Here is a tiny trained network, its code and every weight. The questions are about switching its units off for an input and a target symbol, where a switched-off unit gives its printed mean instead of its output.

import numpy as np


def w(rows, s, z=0):
    codes = np.array(rows[::2]) - 128.0
    scale = np.full(codes.shape[1], s)
    scale[-1] = z or s
    return codes * scale


def norm(h):
    return h / np.sqrt((h * h).mean(-1, keepdims=True) + 1e-5)


def f(y):
    return y / 2 * (1 + np.tanh(0.7978845608 * (y + 0.044715 * y**3)))


def softmax(a):
    e = np.exp(a - a.max(-1, keepdims=True))
    return e / e.sum(-1, keepdims=True)


def log_softmax(a):
    a = a - a.max(-1, keepdims=True)
    return a - np.log(np.exp(a).sum(-1, keepdims=True))


def net(x, mask):
    ids = ['αβγδελμπσψ'.index(c) for c in x.split()]
    T = len(ids)
    res = E[ids] + P[:T]
    r = norm(res)
    for j in range(2):
        rows = slice(3 * j, 3 * j + 3)
        q, k, v = (r @ M[0][rows].T for M in (Q, K, V))
        z = softmax(np.where(np.tri(T) > 0, q @ k.T / 3**0.5, -1e9)) @ v
        o = O[0][rows]
        res = res + np.where(mask[j], z, o[:, -1]) @ o[:, :-1]
    y = f(norm(res) @ A[0][:, :-1].T + A[0][:, -1])
    res = res + np.where(mask[2:6], y, B[0][:, -1]) @ B[0][:, :-1]
    return log_softmax(norm(res)[-1] @ U[:, :-1].T + U[:, -1])


Q, K, V, O, A, B = {}, {}, {}, {}, {}, {}
E = w([
[190,48,139,133,186],'α',
[108,141,156,155,236],'β',
[125,154,146,228,131],'γ',
[101,92,93,171,132],'δ',
[180,113,253,99,134],'ε',
[95,79,135,75,213],'λ',
[77,132,148,120,112],'μ',
[116,143,108,82,155],'π',
[53,69,169,144,187],'σ',
[176,143,90,154,153],'ψ',
],0.019)
P = w([
[135,108,139,92,2],'0',
[69,112,133,151,221],'1',
[74,125,122,162,225],'2',
[83,135,119,165,223],'3',
[81,144,124,169,227],'4',
[77,145,127,171,230],'5',
[83,154,125,165,228],'6',
[83,149,115,168,234],'7',
[80,149,131,171,227],'8',
[82,152,122,168,238],'9',
[84,147,132,161,236],'10',
[85,148,134,176,234],'11',
],0.0077)
Q[0] = w([
[45,110,130,163,250],'head 1',
[120,166,92,120,60],'head 1',
[165,120,112,141,134],'head 1',
[122,113,144,139,198],'head 2',
[124,145,81,102,73],'head 2',
[100,181,158,157,85],'head 2',
],0.015)
K[0] = w([
[165,94,198,97,63],'head 1',
[124,186,79,150,177],'head 1',
[127,187,130,97,116],'head 1',
[113,97,122,106,79],'head 2',
[121,171,181,171,253],'head 2',
[113,149,114,122,122],'head 2',
],0.017)
V[0] = w([
[132,75,138,254,131],'head 1',
[143,249,161,190,94],'head 1',
[135,134,122,102,223],'head 1',
[112,143,130,180,97],'head 2',
[106,138,196,144,168],'head 2',
[186,172,100,139,129],'head 2',
],0.012)
O[0] = w([
[67,2,155,97,128,225],'head 1',
[74,102,30,197,206,114],'head 1',
[111,118,110,43,117,89],'head 1',
[75,99,153,185,103,205],'head 2',
[44,134,163,98,208,139],'head 2',
[169,83,150,120,237,3],'head 2',
],0.0093,0.002)
A[0] = w([
[124,101,195,102,148,169],'neuron 1',
[72,2,110,168,151,254],'neuron 2',
[94,201,3,87,168,205],'neuron 3',
[175,92,161,139,188,81],'neuron 4',
],0.0078,0.0026)
B[0] = w([
[136,43,22,207,177,204],'neuron 1',
[193,120,53,24,2,254],'neuron 2',
[174,149,137,60,20,178],'neuron 3',
[72,221,54,196,168,174],'neuron 4',
],0.0075,0.0057)
U = w([
[92,196,100,145,209,196],'α',
[158,78,108,167,16,163],'β',
[90,98,120,61,172,102],'γ',
[45,125,188,106,77,65],'δ',
[231,74,55,165,163,81],'ε',
[38,32,80,159,145,65],'λ',
[118,169,131,243,90,133],'μ',
[253,206,101,127,117,71],'π',
[158,196,170,30,117,35],'σ',
[182,73,241,103,161,253],'ψ',
],0.012,0.0034)

Each question gives the input, a string of symbols that net reads in full, and the target symbol t.
The units are the heads (3 rows each of Q, K, V and O) and the neurons (one row each of A and B). Each row of codes is followed by its name. A weight is (code - 128) times the scale printed after its matrix; where a second scale follows, it is the last column's (O, A, B and U).
mask holds one flag per unit, heads first, then neurons. A switched-off unit (its flag False) gives its mean, the last column of its rows in O or B, instead of its output. The means were averaged over made-up inputs and are rounded, as every weight is.
A unit's drop is (log p(t) with every unit on - log p(t) with that unit switched off) / (log p(t) with every unit on - log p(t) with every unit switched off).
The circuit of an input: a set's keep is (log p(t) with only the set's units on - log p(t) with every unit switched off) / (log p(t) with every unit on - log p(t) with every unit switched off). Starting from all 6 units, units are removed one at a time, each time the one whose removal leaves the highest keep (on an exact tie, the one counted first), for as long as the keep stays at least 0.8.
circuit, biggest first: the units of the circuit, biggest drop first
k most important neurons: the k neurons with the biggest drops, biggest first
heads that matter: for each layer, one digit per head in row order, 1 if its drop is at least 0.15 and else 0, layers parted by /
drop of u: that unit's drop, to one decimal
input μ δ γ δ, target μ: circuit, biggest first	[head 1]
input ε ε γ π π ε α ε β ε β π, target σ: 2 most important neurons	[neuron 3; neuron 1]
input ψ ε π ε, target ε: circuit, biggest first	[head 2; neuron 4]
input λ γ μ λ γ, target σ: heads that matter	10
input ψ δ δ ε γ ψ α ε β γ, target ε: heads that matter	01
input ε π ε ψ, target α: heads that matter	11
input γ ψ σ ε ε, target λ: circuit, biggest first	[neuron 1; head 1; head 2]
input ε γ ε, target α: heads that matter	10
input δ μ γ α γ μ, target β: heads that matter	01
input σ σ δ α σ ψ, target δ: circuit, biggest first	[head 2; head 1]
input γ γ μ α γ π ψ π, target λ: heads that matter	10
input ε λ δ μ ε γ, target α: heads that matter	01
input π ψ γ σ, target π: heads that matter	10
input ε ε π γ λ ε σ ε μ σ μ, target α: heads that matter	11
input λ ε ε ε π σ λ ε ε ε ψ, target σ: most important neuron	[neuron 3]
input μ α α ψ ε μ μ ε, target μ: circuit, biggest first	[head 1; head 2]
input ψ α ε σ δ λ λ μ ε, target ε: 2 most important neurons	[neuron 1; neuron 4]
input γ λ ε λ ε ε α ε μ λ μ β, target λ: heads that matter	01
input ε γ π ψ δ π μ ε ψ α λ γ, target α: heads that matter	01
input α γ π δ β β δ λ δ δ, target ψ: heads that matter	10
input α γ π, target ψ: heads that matter	10
input γ γ γ ε ε, target λ: most important neuron	[neuron 1]
input π λ σ ψ λ σ, target π: drop of head 1	0.4
input ψ λ γ ε ε α β, target ε: drop of head 2	1.3
input π π δ, target π: drop of head 1	0.3
